Here is a tiny trained network, its code and every weight. The questions are about switching its units off for an input and a class, where a switched-off unit gives its printed mean instead of its output.

import numpy as np


def w(rows, s, z=0):
    codes = np.array(rows[::2]) - 128.0
    scale = np.full(codes.shape[1], s)
    scale[-1] = z or s
    return codes * scale


def f(y):
    return y / 2 * (1 + np.tanh(0.7978845608 * (y + 0.044715 * y**3)))


def log_softmax(a):
    a = a - a.max(-1, keepdims=True)
    return a - np.log(np.exp(a).sum(-1, keepdims=True))


def net(x, mask):
    res = np.array(x, float).reshape(1, 6) / 4 @ E
    y = f(res @ A[0][:, :-1].T + A[0][:, -1])
    res = res + np.where(mask, y, B[0][:, -1]) @ B[0][:, :-1]
    return log_softmax(res[-1] @ U[:, :-1].T + U[:, -1])


A, B = {}, {}
E = w([
[23,128,66,87,184],'x0',
[136,129,122,124,135],'x1',
[170,55,30,108,39],'x2',
[126,5,187,72,171],'x3',
[127,128,127,129,127],'x4',
[117,84,104,254,182],'x5',
],0.0074)
A[0] = w([
[130,197,103,138,82,83],'neuron 0',
[168,115,181,159,72,74],'neuron 1',
[199,148,169,141,128,114],'neuron 2',
[109,74,193,89,126,101],'neuron 3',
[149,201,85,140,121,69],'neuron 4',
[117,84,153,114,134,86],'neuron 5',
[129,97,110,185,154,78],'neuron 6',
[134,158,140,77,106,72],'neuron 7',
[120,85,154,109,140,104],'neuron 8',
[126,55,119,126,114,83],'neuron 9',
[139,100,109,187,165,95],'neuron 10',
[118,79,159,108,137,107],'neuron 11',
[58,133,89,104,154,89],'neuron 12',
[112,156,156,83,77,69],'neuron 13',
[183,129,199,153,106,102],'neuron 14',
[149,141,109,46,109,100],'neuron 15',
[149,159,123,61,113,98],'neuron 16',
[130,76,69,210,152,107],'neuron 17',
[192,139,147,159,120,129],'neuron 18',
[157,121,98,162,178,56],'neuron 19',
[92,77,150,216,119,68],'neuron 20',
[116,131,57,95,213,76],'neuron 21',
[151,142,150,43,100,88],'neuron 22',
[127,81,157,109,142,97],'neuron 23',
[131,83,149,111,143,82],'neuron 24',
[180,89,38,108,115,43],'neuron 25',
[187,117,163,171,99,68],'neuron 26',
[104,162,97,160,37,119],'neuron 27',
[81,167,220,147,178,61],'neuron 28',
[159,88,164,93,172,108],'neuron 29',
[171,129,140,148,132,75],'neuron 30',
[137,182,197,142,194,52],'neuron 31',
[130,87,149,112,144,91],'neuron 32',
[134,83,138,107,150,99],'neuron 33',
[124,246,102,148,144,98],'neuron 34',
[126,57,65,131,37,4],'neuron 35',
[93,150,75,111,184,117],'neuron 36',
],0.013,0.015)
B[0] = w([
[124,112,101,209,147,180],'neuron 0',
[65,104,109,98,63,166],'neuron 1',
[53,54,119,81,88,199],'neuron 2',
[129,129,98,218,119,189],'neuron 3',
[130,94,81,234,149,156],'neuron 4',
[131,132,112,166,98,134],'neuron 5',
[78,241,163,139,122,159],'neuron 6',
[103,227,155,146,112,142],'neuron 7',
[139,121,120,175,106,153],'neuron 8',
[168,141,86,142,135,160],'neuron 9',
[91,233,192,125,115,183],'neuron 10',
[130,131,81,226,107,165],'neuron 11',
[57,66,119,95,16,179],'neuron 12',
[118,198,160,142,110,149],'neuron 13',
[42,74,103,76,55,203],'neuron 14',
[116,185,202,128,72,189],'neuron 15',
[71,207,188,183,97,179],'neuron 16',
[106,225,213,116,95,255],'neuron 17',
[62,73,126,91,95,212],'neuron 18',
[62,193,124,154,141,119],'neuron 19',
[96,187,164,151,131,174],'neuron 20',
[84,93,138,84,36,165],'neuron 21',
[101,212,189,171,125,193],'neuron 22',
[103,136,58,225,165,153],'neuron 23',
[103,143,81,180,155,135],'neuron 24',
[222,185,28,82,68,156],'neuron 25',
[43,141,82,112,88,162],'neuron 26',
[163,72,109,169,163,217],'neuron 27',
[253,213,20,37,2,206],'neuron 28',
[129,97,96,212,164,182],'neuron 29',
[67,150,81,116,86,117],'neuron 30',
[242,209,63,78,53,178],'neuron 31',
[110,140,77,182,144,137],'neuron 32',
[130,121,93,183,133,149],'neuron 33',
[131,77,104,214,141,235],'neuron 34',
[234,209,42,31,55,156],'neuron 35',
[98,48,146,95,15,196],'neuron 36',
],0.0086,0.0054)
U = w([
[178,157,59,105,102,116],'0',
[111,107,79,234,128,68],'1',
[80,189,182,154,118,83],'2',
[123,103,131,130,126,251],'3',
[54,75,103,104,88,71],'4',
[127,112,118,131,133,244],'5',
[137,73,157,71,252,103],'6',
[120,128,103,88,212,36],'7',
],0.013,0.021)

Each question gives the input, the list of numbers given to net, and the class t.
The units are the neurons (one row each of A and B). Each row of codes is followed by its name. A weight is (code - 128) times the scale printed after its matrix; where a second scale follows, it is the last column's (A, B and U).
mask holds one flag per neuron, in row order. A switched-off neuron (its flag False) gives its mean, the last column of its row in B, instead of its output. The means were averaged over made-up inputs and are rounded, as every weight is.
A unit's drop is (log p(t) with every unit on - log p(t) with that unit switched off) / (log p(t) with every unit on - log p(t) with every unit switched off).
The circuit of an input: a set's keep is (log p(t) with only the set's units on - log p(t) with every unit switched off) / (log p(t) with every unit on - log p(t) with every unit switched off). Starting from the 12 units with the biggest drops (on a tie, the unit counted first), units are removed one at a time, each time the one whose removal leaves the highest keep (on an exact tie, the one counted first), for as long as the keep stays at least 0.8.
circuit, biggest first: the units of the circuit, biggest drop first
most important unit: the unit with the biggest drop
k most important neurons: the k neurons with the biggest drops, biggest first
drop of u: that unit's drop, to one decimal
input [-8,5,-3,7,4,3], class 4: most important unit : neuron 14
input [1,-6,-5,8,-1,-8], class 1: circuit, biggest first : neuron 3; neuron 29; neuron 11
input [-7,3,1,-6,6,3], class 4: circuit, biggest first : neuron 18; neuron 2; neuron 14
input [-8,-7,-7,4,7,3], class 4: circuit, biggest first : neuron 14; neuron 2
input [3,5,6,5,3,7], class 2: 3 most important neurons : neuron 17; neuron 10; neuron 6
input [0,-4,0,-6,6,-7], class 2: 2 most important neurons : neuron 16; neuron 15
input [7,3,-7,7,3,8], class 2: 2 most important neurons : neuron 10; neuron 17
input [1,-5,8,3,5,7], class 0: 2 most important neurons : neuron 35; neuron 25
input [-8,1,7,-3,8,-4], class 4: circuit, biggest first : neuron 18; neuron 1
input [-1,0,5,-5,5,6], class 2: 4 most important neurons : neuron 17; neuron 10; neuron 6; neuron 28
input [-3,-1,2,6,-4,7], class 2: circuit, biggest first : neuron 17; neuron 10
input [-6,-7,-6,-7,3,-5], class 1: 3 most important neurons : neuron 34; neuron 0; neuron 4
input [-8,-2,7,6,-8,-4], class 4: 3 most important neurons : neuron 14; neuron 1; neuron 2
input [-7,-5,-8,3,7,-2], class 0: circuit, biggest first : neuron 28
input [-7,0,7,4,3,-5], class 0: 3 most important neurons : neuron 35; neuron 25; neuron 9
input [7,-4,5,-2,7,-1], class 4: 3 most important neurons : neuron 12; neuron 36; neuron 21
input [0,2,-7,-2,5,-6], class 0: drop of neuron 31 : 0.2
input [8,6,3,8,-1,-8], class 1: drop of neuron 17 : 0.1
input [-7,-3,-1,-5,0,6], class 4: drop of neuron 2 : 0.2
input [-2,-6,7,-1,-7,3], class 0: circuit, biggest first : neuron 35
input [-4,-5,-8,-2,8,-6], class 0: drop of neuron 28 : 0.4
